Here is a tiny trained network, its code and every weight. The questions are about switching its units off for an input and a target symbol, where a switched-off unit gives its printed mean instead of its output.

import numpy as np


def w(rows, s, z=0):
    codes = np.array(rows[::2]) - 128.0
    scale = np.full(codes.shape[1], s)
    scale[-1] = z or s
    return codes * scale


def f(y):
    return y / 2 * (1 + np.tanh(0.7978845608 * (y + 0.044715 * y**3)))


def softmax(a):
    e = np.exp(a - a.max(-1, keepdims=True))
    return e / e.sum(-1, keepdims=True)


def log_softmax(a):
    a = a - a.max(-1, keepdims=True)
    return a - np.log(np.exp(a).sum(-1, keepdims=True))


def net(x, mask):
    ids = ['ΔΛΞΨβεζθ'.index(c) for c in x.split()]
    T = len(ids)
    res = E[ids] + P[:T]
    u = 0
    for l in range(2):
        r = res
        for j in range(2):
            rows = slice(2 * j, 2 * j + 2)
            q, k, v = (r @ M[l][rows].T for M in (Q, K, V))
            z = softmax(np.where(np.tri(T) > 0, q @ k.T / 2**0.5, -1e9)) @ v
            o = O[l][rows]
            res = res + np.where(mask[u + j], z, o[:, -1]) @ o[:, :-1]
        u += 2
        y = f(res @ A[l][:, :-1].T + A[l][:, -1])
        res = res + np.where(mask[u : u + 4], y, B[l][:, -1]) @ B[l][:, :-1]
        u += 4
    return log_softmax(res[-1] @ U[:, :-1].T + U[:, -1])


Q, K, V, O, A, B = {}, {}, {}, {}, {}, {}
E = w([
[138,96,124,197,136,155,75,89,152],'Δ',
[132,157,96,109,173,162,92,109,94],'Λ',
[146,111,108,185,247,123,154,172,105],'Ξ',
[121,151,163,143,174,210,109,155,92],'Ψ',
[149,124,118,138,196,125,96,149,53],'β',
[160,92,132,131,125,86,93,163,169],'ε',
[175,96,156,95,99,145,90,129,103],'ζ',
[183,62,70,174,203,159,168,82,88],'θ',
],0.011)
P = w([
[145,197,112,101,45,101,162,139,134],'0',
[144,82,101,40,154,139,121,158,199],'1',
[205,205,166,68,176,156,82,122,175],'2',
[97,150,193,49,163,101,142,64,168],'3',
[119,84,63,91,78,167,92,196,184],'4',
[177,233,174,117,111,121,90,99,163],'5',
[85,113,191,84,182,127,55,71,187],'6',
[156,111,106,192,129,145,2,133,198],'7',
],0.007)
Q[0] = w([
[154,106,153,114,174,141,93,120,141],'L0H0',
[94,131,171,108,151,92,151,77,125],'L0H0',
[98,180,103,91,86,126,44,128,85],'L0H1',
[164,91,121,154,100,2,153,113,45],'L0H1',
],0.03)
K[0] = w([
[85,158,106,124,88,115,155,133,89],'L0H0',
[52,61,89,102,123,148,114,158,123],'L0H0',
[144,192,96,122,20,145,55,162,88],'L0H1',
[252,152,70,126,108,46,134,145,41],'L0H1',
],0.025)
V[0] = w([
[116,164,143,98,100,221,237,142,247],'L0H0',
[65,196,24,105,136,108,98,89,133],'L0H0',
[140,108,138,112,141,112,134,123,120],'L0H1',
[144,84,133,100,146,89,134,136,114],'L0H1',
],0.015)
O[0] = w([
[146,81,57,156,168,2,72,128,6,2],'L0H0',
[229,67,144,86,164,94,252,190,179,125],'L0H0',
[105,153,112,127,130,149,108,114,130,222],'L0H1',
[65,206,110,125,124,195,96,103,154,198],'L0H1',
],0.0072,0.00091)
A[0] = w([
[19,144,124,106,118,56,180,132,138,33],'L0N0',
[9,91,141,178,71,79,193,82,130,40],'L0N1',
[17,110,129,114,86,96,214,115,109,19],'L0N2',
[121,131,178,108,106,83,84,179,152,4],'L0N3',
],0.015,0.0031)
B[0] = w([
[112,172,107,135,147,114,116,156,90,3],'L0N0',
[159,79,123,130,118,144,157,133,153,11],'L0N1',
[96,178,105,131,114,159,156,82,112,8],'L0N2',
[94,254,59,103,214,168,143,88,79,183],'L0N3',
],0.0077,0.00066)
Q[1] = w([
[230,122,42,140,135,205,35,213,153],'L1H0',
[123,148,58,186,8,134,177,205,90],'L1H0',
[192,132,17,158,68,208,81,255,129],'L1H1',
[187,91,122,105,220,175,21,133,173],'L1H1',
],0.012)
K[1] = w([
[193,250,172,178,98,96,152,109,89],'L1H0',
[222,148,159,137,206,143,77,69,139],'L1H0',
[231,229,195,181,165,112,117,75,114],'L1H1',
[119,152,96,187,55,88,192,105,131],'L1H1',
],0.016)
V[1] = w([
[147,66,195,38,89,205,136,107,3],'L1H0',
[95,117,216,223,194,147,138,224,102],'L1H0',
[125,233,112,51,131,92,94,229,127],'L1H1',
[150,95,207,160,84,65,65,126,191],'L1H1',
],0.02)
O[1] = w([
[118,248,117,178,144,74,150,122,177,146],'L1H0',
[191,140,98,61,125,111,101,38,147,86],'L1H0',
[129,72,193,181,171,99,160,56,152,5],'L1H1',
[44,149,110,67,132,127,207,85,108,106],'L1H1',
],0.011,0.0016)
A[1] = w([
[108,74,71,185,131,68,234,38,76,5],'L1N0',
[154,122,200,130,88,162,165,193,2,13],'L1N1',
[104,80,190,116,14,12,23,195,238,118],'L1N2',
[233,83,151,46,66,146,137,68,100,18],'L1N3',
],0.0088,0.0031)
B[1] = w([
[188,165,164,142,118,104,150,160,66,184],'L1N0',
[206,140,134,143,123,105,171,118,90,195],'L1N1',
[180,162,147,182,138,121,196,125,103,235],'L1N2',
[1,111,104,158,137,54,132,215,209,255],'L1N3',
],0.008,0.0048)
U = w([
[102,124,84,83,62,137,121,184,105,134],'Δ',
[193,100,104,114,128,54,194,235,179,252],'Λ',
[110,63,93,161,80,129,3,165,183,128],'Ξ',
[176,116,62,145,112,36,59,104,109,87],'Ψ',
[147,121,144,132,80,219,70,130,228,202],'β',
[127,47,147,165,79,122,69,148,74,87],'ε',
[57,152,126,224,84,119,77,164,120,17],'ζ',
[172,121,106,160,38,150,13,242,131,90],'θ',
],0.0038,0.0037)

Each question gives the input, a string of symbols that net reads in full, and the target symbol t.
The units are the heads (2 rows each of Q, K, V and O) and the neurons (one row each of A and B). Each row of codes is followed by its name. A weight is (code - 128) times the scale printed after its matrix; where a second scale follows, it is the last column's (O, A, B and U).
mask holds one flag per unit, layer by layer, with each layer's heads first. A switched-off unit (its flag False) gives its mean, the last column of its rows in O or B, instead of its output. The means were averaged over made-up inputs and are rounded, as every weight is.
A unit's drop is (log p(t) with every unit on - log p(t) with that unit switched off) / (log p(t) with every unit on - log p(t) with every unit switched off).
The circuit of an input: a set's keep is (log p(t) with only the set's units on - log p(t) with every unit switched off) / (log p(t) with every unit on - log p(t) with every unit switched off). Starting from all 12 units, units are removed one at a time, each time the one whose removal leaves the highest keep (on an exact tie, the one counted first), for as long as the keep stays at least 0.8.
units of the circuit, in order: the units of the circuit, biggest drop first
top k neurons: the k neurons with the biggest drops, biggest first
which heads matter: for each layer, one digit per head in row order, 1 if its drop is at least 0.15 and else 0, layers parted by /
drop when u is switched off: that unit's drop, to one decimal
input ζ θ Ψ, target ζ: units of the circuit, in order -> L1H0
input ζ ζ β β, target ζ: units of the circuit, in order -> L1H0; L0H0
input Ψ ζ Ψ θ Ξ Δ Λ β, target Ψ: units of the circuit, in order -> L1H0; L0H1
input ε ζ Λ, target ε: units of the circuit, in order -> L1H0; L1H1; L0N3
input θ Ψ ζ, target θ: which heads matter -> 00 / 01
input Ξ β Ψ, target Ξ: units of the circuit, in order -> L1H0; L1N3; L1H1
input β Ψ Λ, target β: units of the circuit, in order -> L0H0; L1H1
input ε ε θ, target ε: units of the circuit, in order -> L1H0; L1H1; L0N3
input Ψ ε Ψ Ψ, target ε: units of the circuit, in order -> L1H1; L0H0; L0H1; L1H0
input β Δ Δ, target β: which heads matter -> 10 / 00
input θ θ ε, target θ: which heads matter -> 00 / 01
input Δ Λ ζ ε β Δ θ, target Δ: units of the circuit, in order -> L1H1; L0H1
input Λ β β θ θ, target β: which heads matter -> 11 / 00
input Λ ζ β Ξ θ Ψ Δ, target Λ: units of the circuit, in order -> L0H0
input Ξ Ψ ε, target Ξ: top 2 neurons -> L1N3; L0N3
input ε Δ ζ θ ε Λ Ψ, target ε: which heads matter -> 00 / 11
input Ψ θ ε, target Ψ: which heads matter -> 10 / 10
input ζ Ξ Ξ, target ζ: drop when L1H0 is switched off -> 0.7
input θ ζ θ Λ θ Λ θ, target θ: drop when L1H1 is switched off -> 0.9
input θ ζ β, target θ: units of the circuit, in order -> L1H1
input β β ε, target β: drop when L1H1 is switched off -> 0.1
input θ Ξ Ξ θ ζ θ β Ψ, target θ: drop when L1H1 is switched off -> 0.9
